Here is a tiny trained network, its code and every weight. The questions are about switching its units off for an input and a target symbol, where a switched-off unit gives its printed mean instead of its output.

import numpy as np


def w(rows, s, z=0):
    codes = np.array(rows[::2]) - 128.0
    scale = np.full(codes.shape[1], s)
    scale[-1] = z or s
    return codes * scale


def f(y):
    return y / 2 * (1 + np.tanh(0.7978845608 * (y + 0.044715 * y**3)))


def softmax(a):
    e = np.exp(a - a.max(-1, keepdims=True))
    return e / e.sum(-1, keepdims=True)


def log_softmax(a):
    a = a - a.max(-1, keepdims=True)
    return a - np.log(np.exp(a).sum(-1, keepdims=True))


def net(x, mask):
    ids = ['ΛΣΩβγδεζηθτφψ'.index(c) for c in x.split()]
    T = len(ids)
    res = E[ids] + P[:T]
    q, k, v = (res @ M[0].T for M in (Q, K, V))
    z = softmax(np.where(np.tri(T) > 0, q @ k.T / 4**0.5, -1e9)) @ v
    res = res + np.where(mask[0], z, O[0][:, -1]) @ O[0][:, :-1]
    y = f(res @ A[0][:, :-1].T + A[0][:, -1])
    res = res + np.where(mask[1:17], y, B[0][:, -1]) @ B[0][:, :-1]
    return log_softmax(res[-1] @ U[:, :-1].T + U[:, -1])


Q, K, V, O, A, B = {}, {}, {}, {}, {}, {}
E = w([
[79,195,139,58],'Λ',
[190,202,179,255],'Σ',
[154,225,178,94],'Ω',
[74,40,74,94],'β',
[145,29,96,117],'γ',
[112,129,127,84],'δ',
[132,157,155,59],'ε',
[60,109,103,46],'ζ',
[98,94,117,59],'η',
[170,105,146,85],'θ',
[27,133,88,69],'τ',
[217,169,182,121],'φ',
[228,53,135,146],'ψ',
],0.0054)
P = w([
[143,127,115,114],'0',
[125,109,181,122],'1',
[138,138,78,128],'2',
[131,96,226,90],'3',
[122,150,70,186],'4',
[192,123,131,37],'5',
[89,127,143,206],'6',
[200,134,92,43],'7',
[83,110,196,192],'8',
[188,147,53,77],'9',
[102,100,240,152],'10',
[177,171,17,136],'11',
[149,40,160,91],'12',
[56,255,144,147],'13',
],0.0092)
Q[0] = w([
[130,112,81,213],'H1',
[128,63,251,61],'H1',
[214,157,8,46],'H1',
[124,62,199,144],'H1',
],0.022)
K[0] = w([
[128,137,199,46],'H1',
[156,201,3,176],'H1',
[51,129,225,222],'H1',
[156,190,78,96],'H1',
],0.022)
V[0] = w([
[81,4,60,116],'H1',
[8,195,105,44],'H1',
[143,77,132,75],'H1',
[85,163,120,113],'H1',
],0.018)
O[0] = w([
[221,85,44,185,44],'H1',
[105,254,34,92,4],'H1',
[173,104,115,91,245],'H1',
[111,172,100,126,59],'H1',
],0.018,0.0024)
A[0] = w([
[89,148,119,150,194],'N1',
[193,112,96,4,192],'N2',
[68,81,83,126,145],'N3',
[122,126,123,122,116],'N4',
[113,108,139,199,3],'N5',
[64,161,166,186,69],'N6',
[94,194,76,201,75],'N7',
[133,82,137,100,233],'N8',
[176,114,49,111,136],'N9',
[130,123,110,100,69],'N10',
[160,155,76,43,164],'N11',
[119,113,129,161,88],'N12',
[88,117,148,97,184],'N13',
[129,168,123,97,205],'N14',
[100,162,149,67,209],'N15',
[141,142,122,108,87],'N16',
],0.013,0.0032)
B[0] = w([
[170,68,87,102,144],'N1',
[95,199,173,18,240],'N2',
[179,167,113,107,127],'N3',
[132,124,121,127,125],'N4',
[57,93,65,92,150],'N5',
[148,136,26,91,186],'N6',
[249,70,108,43,167],'N7',
[192,139,138,132,254],'N8',
[153,176,62,224,221],'N9',
[87,136,106,93,129],'N10',
[27,105,196,158,220],'N11',
[116,102,111,112,136],'N12',
[146,188,124,170,221],'N13',
[114,72,55,166,181],'N14',
[118,60,180,186,239],'N15',
[89,110,119,118,133],'N16',
],0.019,0.0091)
U = w([
[101,57,91,216,106],'Λ',
[136,110,109,141,135],'Σ',
[140,83,23,73,126],'Ω',
[209,115,65,150,153],'β',
[161,114,190,195,253],'γ',
[137,182,91,195,13],'δ',
[185,168,174,3,133],'ε',
[83,129,141,122,97],'ζ',
[196,29,114,105,25],'η',
[47,111,191,153,22],'θ',
[81,166,123,122,71],'τ',
[90,133,59,83,149],'φ',
[92,41,110,90,52],'ψ',
],0.0041,0.0044)

Each question gives the input, a string of symbols that net reads in full, and the target symbol t.
The units are the heads (4 rows each of Q, K, V and O) and the neurons (one row each of A and B). Each row of codes is followed by its name. A weight is (code - 128) times the scale printed after its matrix; where a second scale follows, it is the last column's (O, A, B and U).
mask holds one flag per unit, heads first, then neurons. A switched-off unit (its flag False) gives its mean, the last column of its rows in O or B, instead of its output. The means were averaged over made-up inputs and are rounded, as every weight is.
A unit's drop is (log p(t) with every unit on - log p(t) with that unit switched off) / (log p(t) with every unit on - log p(t) with every unit switched off).
The circuit of an input: a set's keep is (log p(t) with only the set's units on - log p(t) with every unit switched off) / (log p(t) with every unit on - log p(t) with every unit switched off). Starting from the 12 units with the biggest drops (on a tie, the unit counted first), units are removed one at a time, each time the one whose removal leaves the highest keep (on an exact tie, the one counted first), for as long as the keep stays at least 0.8.
units of the circuit, in order: the units of the circuit, biggest drop first
most important unit: the unit with the biggest drop
top k neurons: the k neurons with the biggest drops, biggest first
input ε ε θ γ τ θ θ η φ θ γ, target ε: units of the circuit, in order	[N15, N9, N14]
input ε φ φ Λ θ Λ φ ε τ, target θ: units of the circuit, in order	[H1, N11, N15, N9]
input Λ θ ε ψ θ ζ, target ε: units of the circuit, in order	[N2]
input θ θ τ φ θ τ φ, target Ω: units of the circuit, in order	[N7, H1]
input θ ε τ η Ω ψ θ φ φ ψ, target γ: units of the circuit, in order	[H1, N2, N13]
input ε η θ ψ τ Λ ζ γ ε ψ θ β Σ, target β: units of the circuit, in order	[H1, N11]
input ε Ω θ γ ψ τ β, target Ω: units of the circuit, in order	[N7, H1]
input ε θ Ω, target ε: top 4 neurons	[N9, N15, N11, N14]
input ζ φ θ θ η θ θ β Ω β, target Λ: units of the circuit, in order	[H1, N15, N2, N14]
input θ δ ε θ ε Λ, target θ: top 2 neurons	[N11, N15]
input β β θ β Ω ε, target Λ: units of the circuit, in order	[H1, N15, N14, N2]
input ε φ θ ε δ ψ θ φ γ θ, target β: top 2 neurons	[N9, N11]
input ψ Ω γ β γ Ω, target β: top 4 neurons	[N9, N11, N15, N8]
input δ β Λ, target δ: most important unit	N9
input φ φ ψ Λ β Ω τ ε, target Ω: top 2 neurons	[N7, N14]
input η Ω Ω θ, target Λ: top 4 neurons	[N15, N14, N2, N6]
input ψ δ φ τ η, target Ω: top 3 neurons	[N7, N14, N9]
input θ ε Ω Ω τ θ γ ε, target β: top 2 neurons	[N9, N11]
input γ φ θ τ φ θ δ θ τ ψ Ω Σ γ β, target β: top 3 neurons	[N9, N11, N15]
input ε φ γ θ θ φ γ φ φ Ω, target γ: top neuron	[N2]
